Here is a tiny trained network, its code and every weight. The questions are about switching its units off for an input and a class, where a switched-off unit gives its printed mean instead of its output.

import numpy as np


def w(rows, s, z=0):
    codes = np.array(rows[::2]) - 128.0
    scale = np.full(codes.shape[1], s)
    scale[-1] = z or s
    return codes * scale


def f(y):
    return np.maximum(y, 0)


def log_softmax(a):
    a = a - a.max(-1, keepdims=True)
    return a - np.log(np.exp(a).sum(-1, keepdims=True))


def net(x, mask):
    res = np.array(x, float).reshape(1, 6) / 4 @ E
    y = f(res @ A[0][:, :-1].T + A[0][:, -1])
    res = res + np.where(mask, y, B[0][:, -1]) @ B[0][:, :-1]
    return log_softmax(res[-1] @ U[:, :-1].T + U[:, -1])


A, B = {}, {}
E = w([
[70,227,214,124,62,145,91],'x0',
[129,157,50,37,155,197,101],'x1',
[133,126,126,131,126,129,124],'x2',
[82,93,221,114,255,158,164],'x3',
[13,124,82,113,136,41,164],'x4',
[210,169,144,74,191,9,68],'x5',
],0.0077)
A[0] = w([
[185,154,129,92,189,61,45,44],'N1',
[31,190,222,105,58,158,116,93],'N2',
[104,195,174,116,93,159,124,111],'N3',
[153,7,57,164,169,121,162,94],'N4',
[99,103,111,186,54,204,225,40],'N5',
[254,142,191,144,124,228,94,124],'N6',
[168,67,202,210,101,112,121,192],'N7',
[66,153,76,63,125,99,188,146],'N8',
[136,142,91,76,139,195,122,81],'N9',
[219,77,136,140,137,194,117,190],'N10',
[103,198,179,80,125,80,56,133],'N11',
[141,101,162,230,108,78,151,89],'N12',
[74,115,84,195,119,243,173,2],'N13',
[150,162,91,126,75,87,127,104],'N14',
[157,155,105,90,146,181,129,112],'N15',
[62,149,132,130,212,123,163,186],'N16',
[187,137,18,147,12,64,124,183],'N17',
[161,120,154,229,113,116,153,203],'N18',
[66,103,135,184,109,211,101,44],'N19',
[135,99,191,105,197,132,116,171],'N20',
[123,166,54,75,174,220,110,129],'N21',
],0.008,0.0028)
B[0] = w([
[191,163,123,204,161,120,214,210],'N1',
[178,73,95,80,72,122,168,219],'N2',
[151,18,147,83,77,191,199,182],'N3',
[164,91,141,49,32,155,209,208],'N4',
[161,161,104,193,191,102,154,208],'N5',
[36,74,2,157,106,19,67,228],'N6',
[74,200,185,80,90,104,126,192],'N7',
[90,149,79,136,122,78,133,189],'N8',
[105,181,174,78,161,98,138,177],'N9',
[83,109,74,78,95,120,110,205],'N10',
[197,73,78,164,111,110,173,202],'N11',
[127,202,198,49,150,112,121,175],'N12',
[221,166,78,202,233,96,158,206],'N13',
[108,126,167,184,154,195,88,180],'N14',
[80,195,187,99,137,120,146,174],'N15',
[84,47,145,178,167,182,75,199],'N16',
[92,89,176,169,140,238,79,255],'N17',
[76,179,154,78,114,126,165,182],'N18',
[177,131,99,160,168,79,159,186],'N19',
[120,86,155,171,142,207,69,191],'N20',
[89,190,178,95,134,135,187,210],'N21',
],0.0064,0.0092)
U = w([
[241,161,91,198,185,96,159,100],'0',
[111,112,103,115,127,137,136,254],'1',
[192,44,102,56,78,153,187,45],'2',
[41,100,60,139,130,65,97,122],'3',
[99,103,150,177,160,220,71,82],'4',
[91,246,148,60,140,122,154,88],'5',
],0.011,0.0057)

Each question gives the input, the list of numbers given to net, and the class t.
The units are the neurons (one row each of A and B). Each row of codes is followed by its name. A weight is (code - 128) times the scale printed after its matrix; where a second scale follows, it is the last column's (A, B and U).
mask holds one flag per neuron, in row order. A switched-off neuron (its flag False) gives its mean, the last column of its row in B, instead of its output. The means were averaged over made-up inputs and are rounded, as every weight is.
A unit's drop is (log p(t) with every unit on - log p(t) with that unit switched off) / (log p(t) with every unit on - log p(t) with every unit switched off).
The circuit of an input: a set's keep is (log p(t) with only the set's units on - log p(t) with every unit switched off) / (log p(t) with every unit on - log p(t) with every unit switched off). Starting from the 12 units with the biggest drops (on a tie, the unit counted first), units are removed one at a time, each time the one whose removal leaves the highest keep (on an exact tie, the one counted first), for as long as the keep stays at least 0.8.
circuit, biggest first: the units of the circuit, biggest drop first
unit that matters most: the unit with the biggest drop
k most important neurons: the k neurons with the biggest drops, biggest first
drop when u is switched off: that unit's drop, to one decimal
input [6,5,3,-5,-2,-7], class 0: circuit, biggest first	[N13, N5]
input [-5,-3,2,-8,-8,-4], class 3: circuit, biggest first	[N6]
input [8,-3,7,-2,-6,1], class 2: 2 most important neurons	[N3, N2]
input [2,-4,3,4,6,-8], class 0: circuit, biggest first	[N13, N5]
input [4,8,-4,-8,-6,-1], class 4: 2 most important neurons	[N17, N14]
input [8,6,5,-7,4,-2], class 2: 2 most important neurons	[N2, N3]
input [2,-5,0,-4,-2,-5], class 0: 2 most important neurons	[N5, N13]
input [-2,-3,-8,-5,-7,5], class 1: circuit, biggest first	[N17, N13]
input [2,-8,6,5,6,-5], class 5: 3 most important neurons	[N12, N6, N7]
input [3,-6,-5,-2,-3,2], class 5: circuit, biggest first	[N7, N12]
input [-7,1,-7,-8,2,7], class 4: 3 most important neurons	[N17, N14, N13]
input [-8,-1,-6,3,7,3], class 2: 2 most important neurons	[N4, N6]
input [2,8,-6,2,7,-5], class 5: 3 most important neurons	[N6, N21, N9]
input [4,2,0,-7,3,-5], class 4: unit that matters most	N17
input [3,-8,4,6,-2,2], class 5: 4 most important neurons	[N7, N12, N17, N18]
input [-3,6,-5,1,5,-8], class 0: 2 most important neurons	[N13, N5]
input [-2,-5,0,7,4,6], class 4: circuit, biggest first	[N20, N16]
input [8,-5,7,6,5,-7], class 2: 2 most important neurons	[N2, N3]
input [2,6,1,-2,-3,-4], class 5: circuit, biggest first	[N21, N9]
input [3,-8,4,-5,-5,6], class 5: 2 most important neurons	[N7, N12]
input [-3,3,-4,-8,-4,-5], class 4: circuit, biggest first	[N17]
input [-5,4,4,2,6,7], class 0: drop when N13 is switched off	-0.2
input [8,3,6,4,5,2], class 2: drop when N2 is switched off	0.2
input [-3,1,-2,2,-1,-8], class 0: drop when N2 is switched off	0.0
